Here is a tiny trained network, its code and every weight. The questions are about switching its units off for an input and a class, where a switched-off unit gives its printed mean instead of its output.

import numpy as np


def w(rows, s, z=0):
    codes = np.array(rows[::2]) - 128.0
    scale = np.full(codes.shape[1], s)
    scale[-1] = z or s
    return codes * scale


def norm(h):
    return h / np.sqrt((h * h).mean(-1, keepdims=True) + 1e-5)


def f(y):
    return np.maximum(y, 0)


def log_softmax(a):
    a = a - a.max(-1, keepdims=True)
    return a - np.log(np.exp(a).sum(-1, keepdims=True))


def net(x, mask):
    res = np.array(x, float).reshape(1, 8) / 4 @ E
    u = 0
    for l in range(4):
        y = f(norm(res) @ A[l][:, :-1].T + A[l][:, -1])
        res = res + np.where(mask[u : u + 7], y, B[l][:, -1]) @ B[l][:, :-1]
        u += 7
    return log_softmax(norm(res)[-1] @ U[:, :-1].T + U[:, -1])


A, B = {}, {}
E = w([
[206,211,104,132,115,221,2,176,214,198,39],'x0',
[231,106,197,134,134,197,118,134,148,79,250],'x1',
[90,167,33,168,65,175,177,197,120,166,215],'x2',
[75,6,57,73,99,108,47,112,240,127,174],'x3',
[127,129,126,132,127,127,122,127,124,126,130],'x4',
[125,129,129,127,131,129,130,129,130,129,129],'x5',
[94,114,198,247,37,106,153,130,195,149,101],'x6',
[127,132,124,136,122,125,118,120,121,122,130],'x7',
],0.013)
A[0] = w([
[81,168,70,115,12,173,189,184,128,193,189,3],'L0N1',
[166,36,217,74,197,83,87,82,110,135,26,29],'L0N2',
[83,48,54,26,111,135,55,157,158,59,146,52],'L0N3',
[60,58,164,87,145,48,255,73,82,126,201,64],'L0N4',
[113,191,54,23,151,142,133,192,70,161,197,105],'L0N5',
[90,244,156,163,169,210,148,143,94,80,101,72],'L0N6',
[19,178,46,143,92,17,111,153,107,155,42,15],'L0N7',
],0.0078,0.011)
B[0] = w([
[55,183,123,198,199,143,96,115,192,39,149,159],'L0N1',
[93,167,101,190,189,121,104,99,162,29,115,188],'L0N2',
[155,140,150,142,198,84,144,124,134,215,166,194],'L0N3',
[125,123,132,110,70,116,32,221,73,115,128,254],'L0N4',
[151,110,95,164,248,165,109,99,119,66,108,211],'L0N5',
[129,150,129,110,125,49,115,109,139,183,183,186],'L0N6',
[90,112,154,21,94,207,186,65,126,145,101,177],'L0N7',
],0.012,0.0071)
A[1] = w([
[162,205,86,103,135,190,63,146,205,167,70,79],'L1N1',
[101,141,7,161,76,187,225,162,145,148,186,3],'L1N2',
[73,109,91,112,145,87,141,110,123,149,26,85],'L1N3',
[139,97,146,170,81,128,172,140,157,140,99,13],'L1N4',
[153,197,171,128,138,122,207,130,44,127,94,2],'L1N5',
[129,55,78,122,105,90,129,116,189,171,148,25],'L1N6',
[210,84,206,125,119,190,132,110,167,98,225,26],'L1N7',
],0.011,0.008)
B[1] = w([
[122,68,90,131,86,67,121,243,47,75,111,254],'L1N1',
[61,202,160,201,233,132,114,96,172,17,75,167],'L1N2',
[115,166,113,67,103,255,215,122,138,134,154,197],'L1N3',
[147,106,116,164,82,120,118,85,116,123,141,136],'L1N4',
[151,156,54,97,142,13,137,84,234,244,208,182],'L1N5',
[157,209,104,142,157,43,157,142,149,248,186,162],'L1N6',
[102,189,60,5,51,224,207,80,139,131,98,203],'L1N7',
],0.0095,0.0081)
A[2] = w([
[160,131,121,161,140,175,125,147,146,118,212,44],'L2N1',
[160,117,182,98,140,75,106,76,158,109,79,3],'L2N2',
[147,136,113,132,163,88,120,116,157,185,162,46],'L2N3',
[90,45,114,111,124,121,86,120,228,164,156,20],'L2N4',
[86,98,203,233,3,125,168,118,213,164,108,15],'L2N5',
[139,107,183,90,123,108,115,83,160,96,62,34],'L2N6',
[174,202,175,172,130,99,165,128,71,169,122,42],'L2N7',
],0.014,0.0057)
B[2] = w([
[66,161,145,116,101,118,148,97,151,120,59,196],'L2N1',
[90,183,94,188,141,156,125,145,158,93,202,166],'L2N2',
[160,144,231,139,147,114,136,100,102,164,145,183],'L2N3',
[157,250,132,155,115,40,178,138,162,189,172,212],'L2N4',
[198,21,103,101,252,171,64,29,46,170,136,254],'L2N5',
[44,183,94,192,146,161,124,159,163,76,136,174],'L2N6',
[95,134,103,104,133,72,120,154,235,174,177,207],'L2N7',
],0.013,0.0075)
A[3] = w([
[194,112,146,180,83,170,65,212,161,196,26,61],'L3N1',
[64,22,183,118,81,11,214,117,40,76,164,3],'L3N2',
[106,91,91,191,219,122,103,156,136,44,146,111],'L3N3',
[53,87,136,153,154,73,254,108,127,74,194,54],'L3N4',
[160,129,96,158,52,127,26,229,120,130,80,23],'L3N5',
[236,124,211,122,35,210,142,107,199,37,226,75],'L3N6',
[162,50,77,125,81,34,121,220,52,105,117,46],'L3N7',
],0.0095,0.0051)
B[3] = w([
[112,63,182,123,65,118,122,186,65,85,186,187],'L3N1',
[185,82,98,150,35,147,97,255,145,133,64,211],'L3N2',
[179,165,209,167,144,163,129,98,138,131,120,255],'L3N3',
[130,111,156,169,72,95,82,166,171,117,49,210],'L3N4',
[120,75,197,163,53,95,130,126,93,84,139,195],'L3N5',
[26,92,75,104,79,164,212,146,174,152,47,186],'L3N6',
[188,88,174,151,107,143,54,95,122,146,133,198],'L3N7',
],0.012,0.0069)
U = w([
[166,78,138,150,20,96,66,239,83,94,117,120],'0',
[157,204,107,125,141,20,164,121,206,235,192,75],'1',
[53,188,114,240,192,169,107,138,193,13,121,53],'2',
[52,106,70,7,55,208,231,82,128,163,45,140],'3',
[219,64,118,94,248,154,103,50,46,121,146,254],'4',
],0.013,0.0047)

Each question gives the input, the list of numbers given to net, and the class t.
The units are the neurons (one row each of A and B). Each row of codes is followed by its name. A weight is (code - 128) times the scale printed after its matrix; where a second scale follows, it is the last column's (A, B and U).
mask holds one flag per neuron, layer by layer. A switched-off neuron (its flag False) gives its mean, the last column of its row in B, instead of its output. The means were averaged over made-up inputs and are rounded, as every weight is.
A unit's drop is (log p(t) with every unit on - log p(t) with that unit switched off) / (log p(t) with every unit on - log p(t) with every unit switched off).
The circuit of an input: a set's keep is (log p(t) with only the set's units on - log p(t) with every unit switched off) / (log p(t) with every unit on - log p(t) with every unit switched off). Starting from the 12 units with the biggest drops (on a tie, the unit counted first), units are removed one at a time, each time the one whose removal leaves the highest keep (on an exact tie, the one counted first), for as long as the keep stays at least 0.8.
units of the circuit, in order: the units of the circuit, biggest drop first
most important unit: the unit with the biggest drop
top k neurons: the k neurons with the biggest drops, biggest first
k most important neurons of layer l: the k neurons of layer l with the biggest drops, biggest first
input [5,5,-3,-7,7,7,5,-4], class 1: most important unit -> L2N7
input [-1,5,6,2,3,1,-5,-6], class 2: 2 most important neurons of layer 2 -> [L2N5 L2N1]
input [6,-8,6,-4,-1,1,4,7], class 3: top 2 neurons -> [L0N7 L0N4]
input [2,-6,-1,-2,7,6,7,5], class 4: top 2 neurons -> [L2N5 L1N7]
input [1,2,-5,-2,-7,6,6,7], class 4: top 3 neurons -> [L2N5 L0N5 L1N2]
input [-6,-7,7,3,-4,7,-7,6], class 2: top 2 neurons -> [L2N5 L0N5]
input [-7,7,-8,-3,-7,8,7,-7], class 2: top 4 neurons -> [L2N6 L1N1 L2N2 L0N2]
input [-3,6,2,7,-6,-2,8,2], class 4: 2 most important neurons of layer 2 -> [L2N5 L2N7]
input [3,-1,7,1,7,-6,-6,7], class 2: top 2 neurons -> [L2N5 L0N1]
input [-3,-2,-4,4,-2,-4,4,2], class 1: top 4 neurons -> [L2N4 L1N1 L0N5 L1N2]
input [-8,-6,5,-8,2,8,-7,-7], class 0: top 2 neurons -> [L0N4 L2N5]
input [-3,8,6,5,5,1,-6,-1], class 3: top 2 neurons -> [L1N7 L2N5]
input [-8,8,-7,-3,7,-8,-5,-7], class 0: units of the circuit, in order -> [L3N2 L2N5]
input [-1,-2,-5,-3,2,8,0,-7], class 2: units of the circuit, in order -> [L0N2]
input [4,-2,-8,8,5,5,-2,0], class 1: top 3 neurons -> [L2N4 L0N3 L0N5]
input [-5,-6,-1,7,3,-5,2,7], class 1: top 4 neurons -> [L2N4 L1N1 L1N6 L0N3]
input [-8,-7,-8,-5,-6,5,7,-3], class 0: 2 most important neurons of layer 0 -> [L0N4 L0N5]
input [-7,-7,2,-1,7,0,8,-6], class 4: 3 most important neurons of layer 1 -> [L1N1 L1N7 L1N4]
input [0,6,-7,1,-8,-8,8,-4], class 4: 2 most important neurons of layer 1 -> [L1N2 L1N4]
input [-5,6,3,-2,-3,5,1,3], class 3: units of the circuit, in order -> [L1N7]
input [-6,0,0,-7,1,1,-5,-8], class 1: 2 most important neurons of layer 1 -> [L1N5 L1N1]
input [-5,-7,-4,-6,1,-5,-5,3], class 3: 3 most important neurons of layer 1 -> [L1N3 L1N1 L1N6]
